Below is a small trained network, with its code and all its weights. Each question gives an input and a target symbol and asks what happens when units are switched off, that is, made to give their printed mean instead of their output.

import numpy as np


def w(rows, s, z=0):
    codes = np.array(rows[::2]) - 128.0
    scale = np.full(codes.shape[1], s)
    scale[-1] = z or s
    return codes * scale


def f(y):
    return np.maximum(y, 0)


def softmax(a):
    e = np.exp(a - a.max(-1, keepdims=True))
    return e / e.sum(-1, keepdims=True)


def log_softmax(a):
    a = a - a.max(-1, keepdims=True)
    return a - np.log(np.exp(a).sum(-1, keepdims=True))


def net(x, mask):
    ids = ['αβγζηθλμξτψω'.index(c) for c in x.split()]
    T = len(ids)
    res = E[ids] + P[:T]
    q, k, v = (res @ M[0].T for M in (Q, K, V))
    z = softmax(np.where(np.tri(T) > 0, q @ k.T / 2**0.5, -1e9)) @ v
    res = res + np.where(mask[0], z, O[0][:, -1]) @ O[0][:, :-1]
    y = f(res @ A[0][:, :-1].T + A[0][:, -1])
    res = res + np.where(mask[1:17], y, B[0][:, -1]) @ B[0][:, :-1]
    return log_softmax(res[-1] @ U[:, :-1].T + U[:, -1])


Q, K, V, O, A, B = {}, {}, {}, {}, {}, {}
E = w([
[138,105,96],'α',
[153,87,121],'β',
[65,114,154],'γ',
[160,181,95],'ζ',
[136,75,197],'η',
[216,150,46],'θ',
[157,148,113],'λ',
[86,143,93],'μ',
[166,10,198],'ξ',
[253,55,240],'τ',
[88,133,71],'ψ',
[183,54,48],'ω',
],0.016)
P = w([
[117,194,7],'0',
[139,179,139],'1',
[116,52,107],'2',
[143,192,173],'3',
[111,48,104],'4',
[189,194,198],'5',
[78,88,82],'6',
],0.013)
Q[0] = w([
[189,254,197],'H0',
[142,123,80],'H0',
],0.0086)
K[0] = w([
[179,105,254],'H0',
[248,231,56],'H0',
],0.0067)
V[0] = w([
[106,1,29],'H0',
[19,139,33],'H0',
],0.0053)
O[0] = w([
[253,105,127,254],'H0',
[144,144,183,218],'H0',
],0.024,0.0046)
A[0] = w([
[91,203,180,114],'N0',
[45,105,134,86],'N1',
[171,177,110,82],'N2',
[104,139,32,223],'N3',
[105,40,81,130],'N4',
[163,168,40,138],'N5',
[238,121,185,153],'N6',
[94,27,140,202],'N7',
[46,147,193,178],'N8',
[135,215,213,253],'N9',
[192,167,91,95],'N10',
[195,164,254,127],'N11',
[163,61,43,115],'N12',
[126,206,30,171],'N13',
[227,124,121,74],'N14',
[201,104,171,150],'N15',
],0.012,0.0035)
B[0] = w([
[124,160,218,135],'N0',
[237,82,136,132],'N1',
[93,103,129,159],'N2',
[89,55,146,139],'N3',
[55,218,180,146],'N4',
[163,131,220,167],'N5',
[94,140,110,252],'N6',
[139,183,184,148],'N7',
[226,117,168,135],'N8',
[1,199,99,145],'N9',
[122,107,92,186],'N10',
[118,126,87,186],'N11',
[104,144,180,196],'N12',
[75,124,175,145],'N13',
[171,84,128,234],'N14',
[94,165,81,217],'N15',
],0.0083,0.027)
U = w([
[175,2,39,108],'α',
[104,192,51,111],'β',
[149,214,94,38],'γ',
[72,120,4,215],'ζ',
[139,144,160,88],'η',
[108,40,199,203],'θ',
[82,112,180,116],'λ',
[116,56,182,93],'μ',
[202,105,214,178],'ξ',
[134,153,80,119],'τ',
[141,93,122,253],'ψ',
[131,31,192,26],'ω',
],0.0095,0.0044)

Each question gives the input, a string of symbols that net reads in full, and the target symbol t.
The units are the heads (2 rows each of Q, K, V and O) and the neurons (one row each of A and B). Each row of codes is followed by its name. A weight is (code - 128) times the scale printed after its matrix; where a second scale follows, it is the last column's (O, A, B and U).
mask holds one flag per unit, heads first, then neurons. A switched-off unit (its flag False) gives its mean, the last column of its rows in O or B, instead of its output. The means were averaged over made-up inputs and are rounded, as every weight is.
A unit's drop is (log p(t) with every unit on - log p(t) with that unit switched off) / (log p(t) with every unit on - log p(t) with every unit switched off).
The circuit of an input: a set's keep is (log p(t) with only the set's units on - log p(t) with every unit switched off) / (log p(t) with every unit on - log p(t) with every unit switched off). Starting from the 12 units with the biggest drops (on a tie, the unit counted first), units are removed one at a time, each time the one whose removal leaves the highest keep (on an exact tie, the one counted first), for as long as the keep stays at least 0.8.
units of the circuit, in order: the units of the circuit, biggest drop first
most important unit: the unit with the biggest drop
k most important neurons: the k neurons with the biggest drops, biggest first
drop of u: that unit's drop, to one decimal
input ω α β ψ α, target α: units of the circuit, in order : (H0; N14; N11)
input α ω ω ζ, target λ: units of the circuit, in order : (H0; N15; N13)
input ω α ζ ψ ξ, target α: most important unit : H0
input ω ω ζ ψ τ, target α: units of the circuit, in order : (N11; N5)
input β ω τ λ ω β ω, target ξ: units of the circuit, in order : (N12; N5; H0)
input ω ω τ λ β μ, target θ: 3 most important neurons : (N3; N15; N13)
input β τ ω α, target θ: 2 most important neurons : (N3; N15)
input ψ β ψ ψ γ ψ β, target ζ: 2 most important neurons : (N5; N11)
input ω ω λ θ η, target α: 2 most important neurons : (N14; N11)
input α η α η α τ, target θ: 3 most important neurons : (N3; N15; N1)
input ω ψ ψ ω α ζ β, target α: 2 most important neurons : (N14; N9)
input ω ω γ μ ψ, target α: 2 most important neurons : (N14; N9)
input ω α μ β ω ω θ, target α: drop of N10 : 0.3
input ψ β λ, target ζ: drop of N1 : 0.0
input ω ω ξ η τ, target α: drop of N4 : -0.1
input ψ ψ τ τ θ ζ, target θ: most important neuron : (N3)
